Below is a small trained network, with its code and all its weights. Each question gives an input and a class and asks what happens when units are switched off, that is, made to give their printed mean instead of their output.

import numpy as np


def w(rows, s, z=0):
    codes = np.array(rows[::2]) - 128.0
    scale = np.full(codes.shape[1], s)
    scale[-1] = z or s
    return codes * scale


def norm(h):
    return h / np.sqrt((h * h).mean(-1, keepdims=True) + 1e-5)


def f(y):
    return np.maximum(y, 0)


def log_softmax(a):
    a = a - a.max(-1, keepdims=True)
    return a - np.log(np.exp(a).sum(-1, keepdims=True))


def net(x, mask):
    res = np.array(x, float).reshape(1, 8) / 4 @ E
    u = 0
    for l in range(4):
        y = f(norm(res) @ A[l][:, :-1].T + A[l][:, -1])
        res = res + np.where(mask[u : u + 15], y, B[l][:, -1]) @ B[l][:, :-1]
        u += 15
    return log_softmax(norm(res)[-1] @ U[:, :-1].T + U[:, -1])


A, B = {}, {}
E = w([
[149,143,151,95,66,90,222,10,24,165],'x0',
[79,134,117,180,18,58,105,66,171,190],'x1',
[61,183,12,76,125,170,169,177,221,171],'x2',
[162,115,102,105,68,115,219,39,222,146],'x3',
[173,46,70,210,126,74,111,18,209,205],'x4',
[169,157,202,23,176,152,105,154,190,177],'x5',
[189,114,255,213,72,110,164,211,139,27],'x6',
[204,168,185,152,106,234,173,126,133,226],'x7',
],0.0057)
A[0] = w([
[102,99,117,189,138,153,156,101,169,91,4],'L0N0',
[194,77,190,179,31,96,33,169,143,134,126],'L0N1',
[142,205,138,80,195,221,169,104,2,153,70],'L0N2',
[187,162,127,144,122,138,176,41,182,149,44],'L0N3',
[87,219,100,159,210,67,28,169,95,31,118],'L0N4',
[83,72,165,101,121,89,102,205,83,115,76],'L0N5',
[67,172,117,80,100,114,139,79,103,228,128],'L0N6',
[113,70,100,107,151,64,120,162,140,68,8],'L0N7',
[147,212,116,147,191,208,67,171,188,125,117],'L0N8',
[116,61,169,75,170,87,104,97,143,160,120],'L0N9',
[40,84,87,136,81,75,161,87,202,255,48],'L0N10',
[76,156,168,82,121,128,133,82,120,62,112],'L0N11',
[161,69,28,179,63,92,87,96,137,175,109],'L0N12',
[155,139,169,39,197,32,74,43,160,136,104],'L0N13',
[105,162,30,33,153,193,140,98,103,112,82],'L0N14',
],0.0074,0.002)
B[0] = w([
[199,71,51,151,88,149,182,105,102,154,157],'L0N0',
[58,164,196,182,195,132,74,165,170,41,230],'L0N1',
[211,100,200,76,21,213,40,137,48,126,237],'L0N2',
[26,116,175,151,139,75,33,118,3,36,199],'L0N3',
[61,196,161,92,87,49,95,202,83,119,244],'L0N4',
[51,235,166,140,153,138,92,137,135,96,187],'L0N5',
[144,233,126,160,119,195,137,79,101,202,218],'L0N6',
[138,75,134,64,125,72,121,125,107,64,173],'L0N7',
[81,39,115,90,125,87,61,243,119,246,222],'L0N8',
[178,129,115,46,130,82,88,85,173,219,174],'L0N9',
[147,223,70,96,73,147,91,50,175,129,253],'L0N10',
[164,200,180,159,178,120,191,108,91,144,172],'L0N11',
[93,187,59,183,165,148,140,107,192,65,229],'L0N12',
[219,42,58,3,139,100,112,69,157,210,199],'L0N13',
[130,72,242,199,147,97,60,119,127,90,237],'L0N14',
],0.0054,0.0061)
A[1] = w([
[134,56,142,237,104,123,116,95,189,32,11],'L1N0',
[105,167,197,53,123,134,109,91,141,64,13],'L1N1',
[194,105,140,102,159,110,174,165,67,54,110],'L1N2',
[119,118,138,154,110,121,113,78,144,133,123],'L1N3',
[123,91,163,175,133,131,123,180,254,145,159],'L1N4',
[141,163,156,81,137,226,133,145,48,203,40],'L1N5',
[110,86,151,150,145,160,65,207,173,131,112],'L1N6',
[164,130,133,149,103,72,153,70,100,100,12],'L1N7',
[118,146,217,119,101,117,191,139,104,169,47],'L1N8',
[176,112,104,81,132,159,143,164,147,104,212],'L1N9',
[98,80,99,79,188,115,193,98,102,44,74],'L1N10',
[147,123,47,144,94,71,116,127,160,137,113],'L1N11',
[133,153,145,95,121,136,146,181,150,232,5],'L1N12',
[170,109,125,125,172,157,101,175,158,151,37],'L1N13',
[114,92,182,185,130,110,142,131,134,142,64],'L1N14',
],0.0091,0.0019)
B[1] = w([
[198,148,198,207,236,208,147,132,74,7,235],'L1N0',
[95,141,80,218,59,139,139,143,87,188,220],'L1N1',
[164,232,73,139,67,65,186,118,127,167,208],'L1N2',
[99,180,139,129,205,194,101,96,139,112,190],'L1N3',
[97,89,148,154,201,172,253,87,146,126,221],'L1N4',
[213,57,102,100,84,167,120,188,54,133,251],'L1N5',
[61,144,121,99,216,35,206,133,102,133,253],'L1N6',
[129,83,162,114,148,1,180,180,123,104,192],'L1N7',
[93,183,126,119,63,135,171,202,231,159,187],'L1N8',
[131,99,103,123,168,69,191,86,107,150,166],'L1N9',
[120,110,109,166,183,78,59,151,55,165,163],'L1N10',
[111,109,95,137,97,191,108,74,175,191,208],'L1N11',
[103,60,48,175,138,155,168,116,71,195,184],'L1N12',
[61,57,106,133,147,105,180,110,170,161,182],'L1N13',
[95,118,171,237,130,102,118,125,130,132,164],'L1N14',
],0.0065,0.0058)
A[2] = w([
[137,120,169,128,93,98,105,84,134,94,32],'L2N0',
[203,99,132,73,149,152,97,160,93,127,68],'L2N1',
[159,90,140,158,84,181,169,72,198,135,143],'L2N2',
[69,161,133,99,153,82,90,186,144,114,63],'L2N3',
[74,116,254,169,158,115,111,134,158,125,204],'L2N4',
[168,142,95,146,112,109,140,67,156,154,99],'L2N5',
[148,72,123,90,167,193,155,203,185,169,151],'L2N6',
[126,69,177,166,131,75,131,106,104,120,255],'L2N7',
[111,173,117,65,74,158,108,81,141,108,205],'L2N8',
[206,164,146,128,83,175,144,147,94,114,115],'L2N9',
[120,64,109,43,143,150,122,141,139,185,140],'L2N10',
[213,113,174,141,92,128,96,149,174,112,28],'L2N11',
[160,205,128,134,104,88,158,129,138,118,108],'L2N12',
[177,36,142,112,130,98,109,109,127,135,42],'L2N13',
[89,83,92,147,203,147,98,117,109,131,100],'L2N14',
],0.011,0.002)
B[2] = w([
[57,158,168,122,146,129,181,110,127,150,157],'L2N0',
[149,30,163,146,88,138,73,71,117,75,201],'L2N1',
[105,216,133,86,161,73,49,148,140,112,196],'L2N2',
[109,174,169,127,108,84,84,185,76,96,224],'L2N3',
[65,240,152,79,154,121,98,144,129,136,254],'L2N4',
[130,105,138,95,136,165,117,114,170,70,204],'L2N5',
[2,59,121,205,134,123,148,118,64,151,213],'L2N6',
[42,122,122,55,115,121,107,136,83,101,226],'L2N7',
[187,139,103,226,137,124,144,164,170,106,204],'L2N8',
[121,158,82,65,107,127,193,146,86,168,218],'L2N9',
[129,73,202,225,186,141,108,127,116,77,231],'L2N10',
[67,131,132,95,147,102,113,163,112,109,150],'L2N11',
[54,145,94,85,170,178,110,117,183,208,191],'L2N12',
[83,93,108,83,165,85,55,139,166,118,171],'L2N13',
[160,195,122,100,73,132,147,120,75,158,217],'L2N14',
],0.0081,0.0067)
A[3] = w([
[108,99,148,179,180,171,239,152,206,189,20],'L3N0',
[189,160,67,147,122,114,159,80,244,134,83],'L3N1',
[141,41,146,179,179,113,197,190,10,109,57],'L3N2',
[110,164,162,115,151,153,141,169,139,51,191],'L3N3',
[102,52,55,174,220,99,129,191,165,3,55],'L3N4',
[153,64,226,151,123,90,139,111,254,126,76],'L3N5',
[130,173,54,205,168,124,17,113,109,130,254],'L3N6',
[111,175,105,143,123,69,90,60,173,96,239],'L3N7',
[177,79,166,60,145,59,142,81,137,90,81],'L3N8',
[146,85,131,87,176,152,123,64,139,114,239],'L3N9',
[128,149,119,167,151,177,132,38,203,64,119],'L3N10',
[195,140,103,129,16,196,139,134,57,164,52],'L3N11',
[83,145,107,148,173,103,63,173,106,193,85],'L3N12',
[82,64,79,73,154,99,215,111,155,142,64],'L3N13',
[205,141,100,66,134,90,185,186,70,72,127],'L3N14',
],0.0088,0.0019)
B[3] = w([
[82,180,98,109,143,93,202,196,63,168,161],'L3N0',
[119,170,96,155,171,172,2,97,192,195,188],'L3N1',
[161,144,97,141,125,161,142,25,195,131,235],'L3N2',
[192,126,175,132,90,13,98,121,96,142,212],'L3N3',
[181,132,149,52,55,129,181,54,85,169,199],'L3N4',
[165,173,170,114,100,135,66,127,177,92,139],'L3N5',
[182,116,100,73,92,135,153,180,172,131,255],'L3N6',
[164,74,80,122,153,190,111,151,204,94,232],'L3N7',
[67,44,76,154,105,123,45,132,110,182,153],'L3N8',
[61,130,209,148,125,126,45,125,103,149,174],'L3N9',
[197,177,144,114,214,172,124,103,139,167,215],'L3N10',
[193,148,160,39,54,178,209,123,164,110,191],'L3N11',
[151,119,119,115,38,82,130,140,113,91,226],'L3N12',
[60,119,141,193,121,218,145,55,119,186,160],'L3N13',
[135,165,63,65,139,181,132,116,193,178,175],'L3N14',
],0.0085,0.0082)
U = w([
[191,161,196,230,201,126,183,107,131,31,24],'0',
[68,212,179,111,125,47,121,185,72,96,197],'1',
[127,6,141,127,107,149,66,126,72,161,163],'2',
[159,99,36,160,80,78,114,204,193,85,4],'3',
[193,151,128,54,49,189,188,144,95,161,145],'4',
[160,164,77,137,182,192,72,83,238,155,186],'5',
[44,99,106,181,158,138,240,142,118,189,114],'6',
],0.015,0.0038)

Each question gives the input, the list of numbers given to net, and the class t.
The units are the neurons (one row each of A and B). Each row of codes is followed by its name. A weight is (code - 128) times the scale printed after its matrix; where a second scale follows, it is the last column's (A, B and U).
mask holds one flag per neuron, layer by layer. A switched-off neuron (its flag False) gives its mean, the last column of its row in B, instead of its output. The means were averaged over made-up inputs and are rounded, as every weight is.
A unit's drop is (log p(t) with every unit on - log p(t) with that unit switched off) / (log p(t) with every unit on - log p(t) with every unit switched off).
The circuit of an input: a set's keep is (log p(t) with only the set's units on - log p(t) with every unit switched off) / (log p(t) with every unit on - log p(t) with every unit switched off). Starting from the 12 units with the biggest drops (on a tie, the unit counted first), units are removed one at a time, each time the one whose removal leaves the highest keep (on an exact tie, the one counted first), for as long as the keep stays at least 0.8.
circuit, biggest first: the units of the circuit, biggest drop first
unit that matters most: the unit with the biggest drop
top k neurons: the k neurons with the biggest drops, biggest first
top k neurons in layer l: the k neurons of layer l with the biggest drops, biggest first
drop when u is switched off: that unit's drop, to one decimal
input [-2,-3,2,8,-2,-2,7,-2], class 0: top 4 neurons	L1N0, L0N4, L0N2, L0N13
input [-3,-8,-4,-1,5,-2,5,-2], class 1: circuit, biggest first	L2N4
input [3,-8,-1,-1,1,-6,-4,-3], class 4: top 2 neurons	L1N2, L0N2
input [7,7,-2,-7,5,-8,2,0], class 0: circuit, biggest first	L1N0, L0N12
input [-8,-7,5,-5,-1,8,5,1], class 6: top 2 neurons in layer 1	L1N12, L1N4
input [-1,-2,6,6,-3,5,1,-7], class 6: top 2 neurons	L0N3, L0N1
input [-5,-6,-5,-1,-3,1,1,7], class 2: circuit, biggest first	L0N8, L2N1
input [-7,-4,-1,-1,0,-3,7,8], class 6: top 2 neurons in layer 2	L2N6, L2N2
input [4,-8,2,-7,-4,-3,-5,-4], class 4: top 2 neurons	L0N2, L1N5
input [5,2,-5,3,6,-2,2,4], class 0: top 2 neurons	L1N0, L0N12
input [-8,5,0,7,-2,3,-2,2], class 6: top 2 neurons	L0N8, L2N6
input [-4,-1,1,-5,7,5,1,-5], class 1: top 2 neurons	L0N4, L2N3
input [5,3,3,-8,3,2,6,8], class 1: top 2 neurons	L0N1, L2N4
input [3,8,-8,-5,-1,7,-4,-5], class 2: unit that matters most	L0N13
input [-1,-6,-2,-6,-8,-6,7,6], class 4: top 2 neurons	L0N2, L1N5
input [8,-5,0,-4,6,-5,-8,-6], class 5: top 2 neurons	L0N12, L0N6
input [4,4,3,-6,2,7,3,3], class 6: top 3 neurons in layer 2	L2N6, L2N10, L2N14
input [5,-7,1,-6,0,2,-7,-3], class 2: top 2 neurons	L2N1, L0N13
input [-5,-6,2,2,-7,0,5,2], class 6: top 4 neurons in layer 0	L0N3, L0N1, L0N14, L0N8
input [-6,3,6,2,5,4,7,3], class 6: top neuron	L1N4
input [-1,8,-6,4,-7,-8,-3,3], class 5: top 2 neurons in layer 2	L2N12, L2N3
input [0,3,-6,0,3,2,7,6], class 1: top 4 neurons	L2N4, L2N7, L0N12, L2N10
input [-3,5,8,-1,-8,5,0,0], class 6: top 3 neurons in layer 0	L0N3, L0N1, L0N8
input [-4,-4,-4,7,-4,-8,-1,2], class 5: top 3 neurons in layer 2	L2N12, L2N14, L2N3
input [7,1,-8,8,4,3,7,-4], class 1: drop when L2N7 is switched off	0.1
input [-7,3,3,-1,4,1,-4,7], class 6: drop when L0N8 is switched off	0.9
input [3,-4,-3,1,7,3,1,-2], class 2: drop when L0N13 is switched off	1.0
input [4,-5,6,5,4,-3,6,-6], class 5: drop when L1N11 is switched off	0.3
input [5,7,5,-2,-7,-5,-5,-5], class 4: unit that matters most	L0N6
